[128 = 0]

[101 157 104 136 132 169 146 129 139 147 153  92  80 105 180 107 108 135
 108 140 141 116 176 147 124 163 139 128 123 123 126 136 143 106  97 116
 141   4 155 114 124 155 141 130 116 111 107  87 124 131 151 151 116 109
 132 105 131 143 124 121 117 152 128 114  89 110 137 140 141 138 162] => (79)/Q97
[ 88  88  98 131 100 128 135 106 137 191 160 160 130 124 146 149 116 136
 125 124 111 129 196 144 141 105 124 124 134 106 114 139 120 126 114 111
 140 117 144  91 163 110 122 111 130 147 103 140 102 128 144  89 123 126
 114 101 117 149 138 124 110 117  99 129  96 135 133 118 143 148 136] => (79)/Q378
[ 93 104 105 111 114 134 133 124 130 191 162 116 106 142 171 126 121 131
 117 115 130 112 155 150 130 126 148 102 147 114 124 102 122 105 119 117
 163 102 131 108 138 135 119 133 126 116  97 119 112 132 158 119 137 105
 129 102 119 158 118 123 113 107 105 118  80 146 128 124 121 141 137] => (79)/Q378
[133 134 130 143 137 155 130 119 131 150 110 110 131 139 142 116 103 113
 136 140 120 129 127 125 107 148 150 129 139 132 135 127 112 135 117 137
 151 129  96 138 127 140 125 135 132 121 130 124 125 150 122 135 124 126
 124 157 113 116 151 119 133 132 127 129 110 146 134 108  83 128 126] => (77)/Q378
[136 146 103 136 107 118 128 150 147 220 156 124  86 179 156 109 167 126
  96  87 142 129 161 188 130 114 162 116 153 112 145 110 120 109  95 106
 185 101 102 114 147 177 133 132 122 138  93 150 106 162 149 126  99 131
 125 134 120 127 128 114 115 100  41 133  76 158 140 117  85 140 125] => (81)/Q378
[ 85 109 117 123 138 167 161 123 129 102 168 118  52  88 193  95  96 121
 115 134 123 113 132 115 109 163 147 119 117 107 137 123 133 108  99  80
 136 103 113 114 125 149 136 124  90 105 108  88 156 108 153 154 109  95
 129  91 138 133 154 134 116 164 128 116  99 165 140 139 147 144 149] => (79)/Q97
[126 158 128 138 109 154 112 133 160 209 125  94 122  70 154 135 118 127
 148 136 145 116 134 164 168 137 143 151 114 144 134 131 106 109 113 174
 147  92 133 110 122 143 115 111 122 132 112 110 107 147 119 121 133 120
 138 147  89 139 109 135 119 116 126 114 112 137 111 137 123 115 130] => (80)/Q378
[ 97  97 113 117 116 147 136 140 123 177 144 127  91 134 168 117 127 133
 101 135 132 125 165 166 136 131 149 122 160 144 134 109 127 133 103 150
 161  95 126 126 137 133 141 141 125 130 110 120 124 129 173 127 108 111
 117  76 132 133 124 111 102 126 100 140  84 139 127 112 125 136 143] => (79)/Q378
[199 113 122 147 135 125 180 130 135 123 161 126  62 109 160  68 132 145
  96 135 120 104 126 131 122 160 143 124 125  89 139 123 149 110 101 108
 151 124 167 132 121  85 141 143 110 115 108 107 113 112 168 145 104  97
 135  86 139 130 158 109 122 160 123 109 115 138 149 145 129 141 141] => (79)/Q378
[124 160 116 106 123 130  66 144 137 167 116 104 133 170 113 168 139 103
 137 132 151 156 136 136 125  90 156 104 142 143 127 129 119 131 142 102
 126 140  63 107 134 116 111 118 143 148 112 125 124 171 111 115 135 137
 125 186 111 137 123 144 118  85  82 153  82 150 128 101 111 123 142] => (72)/Q378
[ 97  76 106 134 131 156 213 121 147 192 173 175  77  83 173 118 103 137
  95 129 114  84 182 120 148 146 137 136 123  85 120 122 133 113  99 101
 154  94 150  88 147 138 125 118 102 111 113 114  97 113 174 112 105  79
 124  84 134 139 154  90 117 153 137 107 121 170 159 117 113 122 169] => (79)/Q378
[143 104 131 117 141 127 148 134 125 159 128  97 113 186 150  95 127 119
 165 123 139 127 146 161  98 154 171 109 138 130 151 117 130 131 100 101
 167 123  78 158 142 129 155 148 108 128 123 129 123 145 133 163 121 134
 141 143 128 117 159 123 130 147 104 134  81 134 126 124  72 123 136] => (77)/Q378
[ 93 136 103 136 131 148 165 132 146 152 154 123  77  75 137 119 134 129
 114 142 128 115 159 127 139 151 140 136 125 110 114 124 136  98 101 106
 152 101 138 117 126 153 132 138 119 126 105 107 117 152 141 125  95 104
 122  99 112 139 137 109 109 128 112 115 109 148 130 125 131 129 137] => (79)/Q378
[139 138 134 116 143 148 146 155 125 112 120  86 111 181 151  72 131 108
 113 148 136 126 104 145  98 155 175 122 131 152 148 124 142 119 107 104
 156 121  89 179 128 133 159 139 102 113 132 111 166 132 136 179 117 110
 125 145 127 126 148 119 131 150  91 122  81 158 131 123 109 118 140] => (77)/Q378
[152 208 121 130 161 142 138 169 137 104 143  69  77 126 151  55 161 121
  87 125 141 133  71 133 107 177 149 112 129 108 143 126 126 121 122 138
 175 124 116 176 100 147 144 147  89 103 127 126 155 168 135 200  85 103
 129 136 131 112 138 116 123 152  91 120 122 166 130 131  86 126 136] => (72)/Q378
